Below is a small trained network, with its code and all its weights. Each question gives an input and a class and asks what happens when units are switched off, that is, made to give their printed mean instead of their output.

import numpy as np


def w(rows, s, z=0):
    codes = np.array(rows[::2]) - 128.0
    scale = np.full(codes.shape[1], s)
    scale[-1] = z or s
    return codes * scale


def norm(h):
    return h / np.sqrt((h * h).mean(-1, keepdims=True) + 1e-5)


def f(y):
    return np.maximum(y, 0)


def log_softmax(a):
    a = a - a.max(-1, keepdims=True)
    return a - np.log(np.exp(a).sum(-1, keepdims=True))


def net(x, mask):
    res = np.array(x, float).reshape(1, 2) / 4 @ E
    u = 0
    for l in range(2):
        y = f(norm(res) @ A[l][:, :-1].T + A[l][:, -1])
        res = res + np.where(mask[u : u + 12], y, B[l][:, -1]) @ B[l][:, :-1]
        u += 12
    return log_softmax(norm(res)[-1] @ U[:, :-1].T + U[:, -1])


A, B = {}, {}
E = w([
[89,86,47,243,31,16,113,214,130,86],'x0',
[255,73,161,107,33,155,120,147,104,201],'x1',
],0.0047)
A[0] = w([
[103,85,119,140,73,125,106,123,78,180,79],'L0N1',
[114,169,201,137,180,145,77,114,153,138,49],'L0N2',
[129,188,233,120,227,146,142,99,156,161,139],'L0N3',
[18,136,134,185,120,97,130,157,161,43,130],'L0N4',
[134,111,193,180,154,103,105,109,91,129,93],'L0N5',
[124,199,92,186,92,2,194,144,208,80,145],'L0N6',
[163,157,106,110,159,125,111,153,201,98,28],'L0N7',
[155,127,91,131,112,146,94,162,59,169,77],'L0N8',
[111,141,149,85,141,134,132,253,26,89,2],'L0N9',
[92,164,112,123,148,75,209,86,124,207,89],'L0N10',
[181,117,116,77,143,153,157,140,147,105,54],'L0N11',
[181,54,91,147,129,151,170,47,94,218,117],'L0N12',
],0.0045,0.0052)
B[0] = w([
[77,175,156,98,133,174,126,84,165,123,158],'L0N1',
[186,113,124,96,53,115,118,120,79,191,148],'L0N2',
[125,99,108,138,125,129,86,156,173,89,223],'L0N3',
[171,164,103,72,63,136,160,142,95,187,245],'L0N4',
[120,156,174,117,116,141,117,133,127,124,128],'L0N5',
[135,98,155,145,177,148,78,111,168,128,254],'L0N6',
[141,138,149,80,214,175,153,81,216,83,128],'L0N7',
[171,159,118,72,134,107,84,109,115,127,151],'L0N8',
[1,31,99,254,167,95,200,64,147,176,128],'L0N9',
[138,139,108,181,98,144,120,113,98,158,139],'L0N10',
[120,129,164,118,137,136,105,111,215,129,137],'L0N11',
[133,164,94,157,128,81,115,128,121,81,185],'L0N12',
],0.0067,0.0057)
A[1] = w([
[136,114,198,90,233,160,178,86,116,132,26],'L1N1',
[40,31,86,217,114,83,162,181,109,118,18],'L1N2',
[117,159,184,138,213,148,187,46,113,144,50],'L1N3',
[75,166,128,101,185,149,146,153,190,133,37],'L1N4',
[162,130,154,66,171,177,161,109,143,111,53],'L1N5',
[15,222,68,109,184,131,210,112,82,111,2],'L1N6',
[110,101,168,67,80,190,150,155,138,204,24],'L1N7',
[120,131,116,164,69,54,123,120,72,104,126],'L1N8',
[142,122,85,170,113,108,75,150,128,2,68],'L1N9',
[191,47,225,157,61,134,174,146,40,181,97],'L1N10',
[2,191,92,140,142,99,209,147,95,152,86],'L1N11',
[93,100,135,196,80,36,132,166,115,109,144],'L1N12',
],0.0066,0.0023)
B[1] = w([
[64,69,133,199,167,148,111,104,127,63,181],'L1N1',
[72,53,162,162,198,216,115,84,162,51,211],'L1N2',
[87,54,89,205,130,143,106,177,165,103,158],'L1N3',
[197,142,162,102,83,113,158,108,104,154,198],'L1N4',
[61,129,135,171,118,95,180,123,83,126,205],'L1N5',
[254,202,127,37,45,64,142,177,75,210,213],'L1N6',
[98,87,73,174,144,123,90,199,184,79,166],'L1N7',
[94,111,180,127,159,153,129,125,121,132,229],'L1N8',
[135,104,50,136,124,142,108,210,177,167,230],'L1N9',
[122,231,115,62,108,70,168,111,91,176,224],'L1N10',
[187,184,163,83,45,66,138,102,86,202,198],'L1N11',
[122,135,162,131,177,144,169,65,97,72,254],'L1N12',
],0.0077,0.0048)
U = w([
[10,2,225,230,238,222,185,28,113,8,222],'0',
[209,230,199,8,24,43,230,51,19,223,187],'1',
[183,56,12,145,111,199,36,249,250,213,2],'2',
],0.0083,0.0041)

Each question gives the input, the list of numbers given to net, and the class t.
The units are the neurons (one row each of A and B). Each row of codes is followed by its name. A weight is (code - 128) times the scale printed after its matrix; where a second scale follows, it is the last column's (A, B and U).
mask holds one flag per neuron, layer by layer. A switched-off neuron (its flag False) gives its mean, the last column of its row in B, instead of its output. The means were averaged over made-up inputs and are rounded, as every weight is.
A unit's drop is (log p(t) with every unit on - log p(t) with that unit switched off) / (log p(t) with every unit on - log p(t) with every unit switched off).
unit that matters most: the unit with the biggest drop
top k neurons: the k neurons with the biggest drops, biggest first
k most important neurons of layer l: the k neurons of layer l with the biggest drops, biggest first
drop when u is switched off: that unit's drop, to one decimal
input [4,3], class 0: unit that matters most : L0N4
input [-5,-7], class 1: top 2 neurons : L0N6, L1N6
input [-2,3], class 2: top 2 neurons : L0N4, L0N12
input [3,1], class 2: 2 most important neurons of layer 0 : L0N6, L0N1
input [-5,5], class 0: top 2 neurons : L0N4, L1N6
input [6,6], class 0: 3 most important neurons of layer 1 : L1N6, L1N2, L1N12
input [2,-1], class 2: top 2 neurons : L0N6, L1N7
input [0,3], class 2: 3 most important neurons of layer 0 : L0N4, L0N12, L0N2
input [1,0], class 2: top 2 neurons : L1N7, L0N4
input [6,-7], class 1: top 2 neurons : L0N4, L0N3
input [0,2], class 2: 2 most important neurons of layer 0 : L0N4, L0N12
input [2,1], class 2: top 2 neurons : L1N12, L1N2
input [-2,-3], class 2: drop when L1N10 is switched off : 0.1
input [1,-1], class 2: drop when L1N7 is switched off : 0.5
input [-3,1], class 2: unit that matters most : L0N3
